Below are the code and all the weights of a small trained network. Each question names an input and a class and asks about switching units off, where a switched-off unit gives its printed mean instead of its output.

import numpy as np


def w(rows, s, z=0):
    codes = np.array(rows[::2]) - 128.0
    scale = np.full(codes.shape[1], s)
    scale[-1] = z or s
    return codes * scale


def norm(h):
    return h / np.sqrt((h * h).mean(-1, keepdims=True) + 1e-5)


def f(y):
    return y / 2 * (1 + np.tanh(0.7978845608 * (y + 0.044715 * y**3)))


def log_softmax(a):
    a = a - a.max(-1, keepdims=True)
    return a - np.log(np.exp(a).sum(-1, keepdims=True))


def net(x, mask):
    res = np.array(x, float).reshape(1, 6) / 4 @ E
    u = 0
    for l in range(4):
        y = f(norm(res) @ A[l][:, :-1].T + A[l][:, -1])
        res = res + np.where(mask[u : u + 3], y, B[l][:, -1]) @ B[l][:, :-1]
        u += 3
    return log_softmax(norm(res)[-1] @ U[:, :-1].T + U[:, -1])


A, B = {}, {}
E = w([
[118,144,126,161,219,81,163,98,93,68],'x0',
[61,46,193,35,202,121,91,141,166,52],'x1',
[129,125,124,112,97,98,39,63,133,252],'x2',
[212,134,77,39,74,61,150,189,207,133],'x3',
[143,215,164,176,143,53,179,141,239,184],'x4',
[88,111,207,74,151,47,200,161,65,215],'x5',
],0.011)
A[0] = w([
[145,178,181,145,133,44,195,115,195,143,2],'L0N0',
[179,227,81,188,105,102,173,124,176,185,59],'L0N1',
[100,187,149,97,238,104,204,116,23,3,18],'L0N2',
],0.0074,0.004)
B[0] = w([
[237,217,186,174,162,39,64,115,76,231,176],'L0N0',
[158,91,41,88,198,114,137,254,185,212,216],'L0N1',
[171,112,180,238,187,75,251,57,34,156,254],'L0N2',
],0.0072,0.0049)
A[1] = w([
[37,112,181,153,205,79,39,32,144,155,49],'L1N0',
[64,171,227,76,180,24,253,234,254,131,85],'L1N1',
[161,208,97,201,73,95,91,58,134,215,2],'L1N2',
],0.0083,0.0058)
B[1] = w([
[137,169,206,84,139,173,177,45,145,120,210],'L1N0',
[190,97,167,148,228,122,155,229,125,218,253],'L1N1',
[209,182,165,81,245,179,160,177,130,174,184],'L1N2',
],0.012,0.0062)
A[2] = w([
[119,50,115,56,187,2,43,158,167,114,86],'L2N0',
[74,172,81,206,228,217,116,131,197,23,122],'L2N1',
[180,150,32,37,15,124,173,140,150,97,1],'L2N2',
],0.0091,0.0094)
B[2] = w([
[134,75,80,142,53,97,149,116,217,136,192],'L2N0',
[217,119,180,214,32,145,91,121,92,98,254],'L2N1',
[134,162,144,143,77,155,90,4,79,54,153],'L2N2',
],0.013,0.0052)
A[3] = w([
[132,248,76,182,116,123,145,115,155,149,128],'L3N0',
[152,215,88,182,125,98,117,94,157,156,119],'L3N1',
[87,118,148,170,190,84,111,98,136,93,2],'L3N2',
],0.014,0.0046)
B[3] = w([
[186,37,125,89,97,77,112,148,180,150,248],'L3N0',
[167,96,173,50,147,113,111,165,254,132,252],'L3N1',
[142,66,95,199,124,112,199,192,118,160,164],'L3N2',
],0.016,0.0041)
U = w([
[91,168,88,122,117,183,104,186,72,169,67],'0',
[91,117,174,205,215,101,222,90,56,56,172],'1',
[82,145,155,48,134,161,52,29,135,177,124],'2',
[172,144,145,169,61,160,64,81,141,6,167],'3',
[198,109,155,112,201,84,143,183,188,226,218],'4',
[78,193,95,139,142,105,142,128,163,104,5],'5',
[126,55,39,86,82,70,99,140,212,98,86],'6',
[65,207,101,140,148,77,105,150,138,88,3],'7',
],0.018,0.007)

Each question gives the input, the list of numbers given to net, and the class t.
The units are the neurons (one row each of A and B). Each row of codes is followed by its name. A weight is (code - 128) times the scale printed after its matrix; where a second scale follows, it is the last column's (A, B and U).
mask holds one flag per neuron, layer by layer. A switched-off neuron (its flag False) gives its mean, the last column of its row in B, instead of its output. The means were averaged over made-up inputs and are rounded, as every weight is.
A unit's drop is (log p(t) with every unit on - log p(t) with that unit switched off) / (log p(t) with every unit on - log p(t) with every unit switched off).
The circuit of an input: a set's keep is (log p(t) with only the set's units on - log p(t) with every unit switched off) / (log p(t) with every unit on - log p(t) with every unit switched off). Starting from all 12 units, units are removed one at a time, each time the one whose removal leaves the highest keep (on an exact tie, the one counted first), for as long as the keep stays at least 0.8.
circuit, biggest first: the units of the circuit, biggest drop first
unit that matters most: the unit with the biggest drop
top k neurons: the k neurons with the biggest drops, biggest first
top k neurons in layer l: the k neurons of layer l with the biggest drops, biggest first
input [-3,-1,-7,-7,5,-3], class 3: unit that matters most -> L2N1
input [6,4,6,-1,0,8], class 1: top 2 neurons -> [L1N0; L3N1]
input [-4,8,4,0,-1,-4], class 2: circuit, biggest first -> [L1N0; L1N1]
input [-6,-4,8,-1,-6,1], class 0: circuit, biggest first -> [L3N1; L3N0; L0N0]
input [-6,-1,4,4,-8,-3], class 3: circuit, biggest first -> [L2N2; L1N1]
input [-4,-8,-4,0,-2,-3], class 6: circuit, biggest first -> [L1N1; L3N0]
input [-8,4,8,7,-1,-3], class 6: top 2 neurons in layer 2 -> [L2N0; L2N1]
input [-1,-2,5,5,-1,-8], class 6: top 3 neurons -> [L1N1; L0N2; L0N0]
input [-2,2,4,6,-1,-6], class 6: top 2 neurons in layer 2 -> [L2N1; L2N0]
input [-5,1,1,-1,-7,-2], class 2: circuit, biggest first -> [L2N1; L1N1]
input [2,6,-8,6,-6,1], class 1: top 2 neurons -> [L0N2; L3N1]
input [7,0,-2,-7,0,-8], class 3: top 2 neurons -> [L2N1; L1N1]
input [8,-8,-5,0,-5,-3], class 3: top 4 neurons -> [L1N1; L2N1; L3N0; L3N1]
input [-1,8,7,7,-5,6], class 6: circuit, biggest first -> [L2N0]
input [-7,7,5,-1,-2,7], class 2: top 2 neurons -> [L0N1; L1N0]
input [-6,-6,-4,5,-3,0], class 3: top 2 neurons -> [L2N2; L1N1]
input [4,-4,8,3,-6,5], class 2: top 2 neurons in layer 3 -> [L3N0; L3N1]
input [1,-7,1,-3,-6,6], class 0: top 2 neurons -> [L0N2; L1N0]
input [3,4,-7,2,3,0], class 1: top 2 neurons -> [L0N2; L3N1]
input [-4,5,-6,-8,7,5], class 1: circuit, biggest first -> [L3N1]
